Below is a small trained network, with its code and all its weights. Each question gives an input and a target symbol and asks what happens when units are switched off, that is, made to give their printed mean instead of their output.

import numpy as np


def w(rows, s, z=0):
    codes = np.array(rows[::2]) - 128.0
    scale = np.full(codes.shape[1], s)
    scale[-1] = z or s
    return codes * scale


def f(y):
    return y / 2 * (1 + np.tanh(0.7978845608 * (y + 0.044715 * y**3)))


def softmax(a):
    e = np.exp(a - a.max(-1, keepdims=True))
    return e / e.sum(-1, keepdims=True)


def log_softmax(a):
    a = a - a.max(-1, keepdims=True)
    return a - np.log(np.exp(a).sum(-1, keepdims=True))


def net(x, mask):
    ids = ['ΔΞΨαβγζηθλμτφω'.index(c) for c in x.split()]
    T = len(ids)
    res = E[ids] + P[:T]
    r = res
    for j in range(2):
        rows = slice(2 * j, 2 * j + 2)
        q, k, v = (r @ M[0][rows].T for M in (Q, K, V))
        z = softmax(np.where(np.tri(T) > 0, q @ k.T / 2**0.5, -1e9)) @ v
        o = O[0][rows]
        res = res + np.where(mask[j], z, o[:, -1]) @ o[:, :-1]
    y = f(res @ A[0][:, :-1].T + A[0][:, -1])
    res = res + np.where(mask[2:14], y, B[0][:, -1]) @ B[0][:, :-1]
    return log_softmax(res[-1] @ U[:, :-1].T + U[:, -1])


Q, K, V, O, A, B = {}, {}, {}, {}, {}, {}
E = w([
[177,150,186,239,166],'Δ',
[107,100,190,61,96],'Ξ',
[118,51,141,134,113],'Ψ',
[224,100,79,80,88],'α',
[81,82,132,113,146],'β',
[155,99,73,153,187],'γ',
[133,49,158,79,75],'ζ',
[113,79,172,108,121],'η',
[155,140,48,192,62],'θ',
[108,87,166,103,136],'λ',
[176,175,140,155,7],'μ',
[84,88,204,138,117],'τ',
[154,23,146,139,112],'φ',
[7,100,140,100,157],'ω',
],0.016)
P = w([
[29,56,205,92,163],'0',
[89,39,189,114,145],'1',
[111,8,161,144,137],'2',
[129,32,149,157,138],'3',
[153,2,127,163,130],'4',
[190,10,139,181,133],'5',
[187,52,121,171,141],'6',
[190,49,96,194,142],'7',
[143,42,130,171,156],'8',
],0.0056)
Q[0] = w([
[121,196,87,136,169],'H1',
[130,9,187,111,119],'H1',
[114,2,123,122,155],'H2',
[137,250,65,153,78],'H2',
],0.0098)
K[0] = w([
[28,75,159,130,137],'H1',
[255,180,79,195,148],'H1',
[191,162,23,210,142],'H2',
[46,83,252,39,159],'H2',
],0.0087)
V[0] = w([
[130,118,210,243,143],'H1',
[203,176,109,99,85],'H1',
[211,121,95,135,215],'H2',
[128,121,170,95,2],'H2',
],0.0089)
O[0] = w([
[121,198,138,247,114,253],'H1',
[104,124,2,125,132,41],'H1',
[169,89,98,124,217,254],'H2',
[102,152,61,109,9,81],'H2',
],0.0083,0.0026)
A[0] = w([
[103,127,118,209,105,173],'N1',
[102,134,131,126,174,168],'N2',
[136,106,130,210,79,191],'N3',
[122,105,88,162,157,81],'N4',
[148,115,148,88,148,124],'N5',
[57,99,126,107,166,174],'N6',
[129,137,151,153,52,252],'N7',
[135,107,151,56,154,206],'N8',
[211,130,103,112,198,210],'N9',
[166,132,130,117,182,150],'N10',
[3,104,103,77,142,201],'N11',
[85,113,168,159,144,161],'N12',
],0.011,0.0034)
B[0] = w([
[138,211,77,157,183,196],'N1',
[97,74,194,175,89,175],'N2',
[135,163,74,30,240,226],'N3',
[132,167,203,133,134,166],'N4',
[111,97,140,156,117,162],'N5',
[147,161,92,249,105,201],'N6',
[57,166,45,9,145,227],'N7',
[174,73,87,239,110,201],'N8',
[92,128,181,162,33,254],'N9',
[52,106,149,152,92,202],'N10',
[213,210,109,200,1,207],'N11',
[97,201,101,160,158,230],'N12',
],0.0052,0.0081)
U = w([
[139,176,116,168,234,29],'Δ',
[139,153,200,101,77,69],'Ξ',
[81,106,143,112,145,94],'Ψ',
[254,88,50,179,106,173],'α',
[119,129,123,156,143,73],'β',
[83,64,178,188,152,204],'γ',
[118,92,161,78,80,127],'ζ',
[86,120,155,104,130,201],'η',
[85,100,140,113,140,39],'θ',
[106,119,164,104,122,149],'λ',
[122,164,46,118,124,231],'μ',
[13,171,174,83,166,75],'τ',
[132,85,118,83,208,197],'φ',
[97,181,170,172,64,4],'ω',
],0.0075,0.0033)

Each question gives the input, a string of symbols that net reads in full, and the target symbol t.
The units are the heads (2 rows each of Q, K, V and O) and the neurons (one row each of A and B). Each row of codes is followed by its name. A weight is (code - 128) times the scale printed after its matrix; where a second scale follows, it is the last column's (O, A, B and U).
mask holds one flag per unit, heads first, then neurons. A switched-off unit (its flag False) gives its mean, the last column of its rows in O or B, instead of its output. The means were averaged over made-up inputs and are rounded, as every weight is.
A unit's drop is (log p(t) with every unit on - log p(t) with that unit switched off) / (log p(t) with every unit on - log p(t) with every unit switched off).
The circuit of an input: a set's keep is (log p(t) with only the set's units on - log p(t) with every unit switched off) / (log p(t) with every unit on - log p(t) with every unit switched off). Starting from the 12 units with the biggest drops (on a tie, the unit counted first), units are removed one at a time, each time the one whose removal leaves the highest keep (on an exact tie, the one counted first), for as long as the keep stays at least 0.8.
circuit, biggest first: the units of the circuit, biggest drop first
top k neurons: the k neurons with the biggest drops, biggest first
heads that matter: for each layer, one digit per head in row order, 1 if its drop is at least 0.15 and else 0, layers parted by /
drop of u: that unit's drop, to one decimal
input τ β μ ω φ η ζ, target μ: circuit, biggest first -> H2, H1, N7
input γ Δ λ γ β ω, target γ: circuit, biggest first -> H2, N2, N3
input ω Δ τ η, target Δ: heads that matter -> 10
input ω Ψ ζ β Δ τ Δ β, target Δ: top 2 neurons -> N1, N3
input μ μ Ψ Ξ, target μ: heads that matter -> 11
input τ Δ α θ, target μ: heads that matter -> 01
input α φ φ η, target α: top 2 neurons -> N11, N8
input γ γ μ μ, target μ: heads that matter -> 10
input Ξ γ α η Ξ φ η, target α: top 2 neurons -> N8, N7
input γ ζ τ ω γ μ Δ ω, target Δ: top neuron -> N9
input α τ τ φ τ γ ζ, target γ: drop of H2 -> 1.0
input Ψ τ γ η, target γ: drop of H2 -> 0.8
input ζ ω Δ λ λ, target Δ: drop of H1 -> 1.2
input τ φ τ φ φ μ τ φ λ, target μ: drop of N7 -> 0.1
input Δ τ τ λ φ τ η τ, target Δ: top neuron -> N1
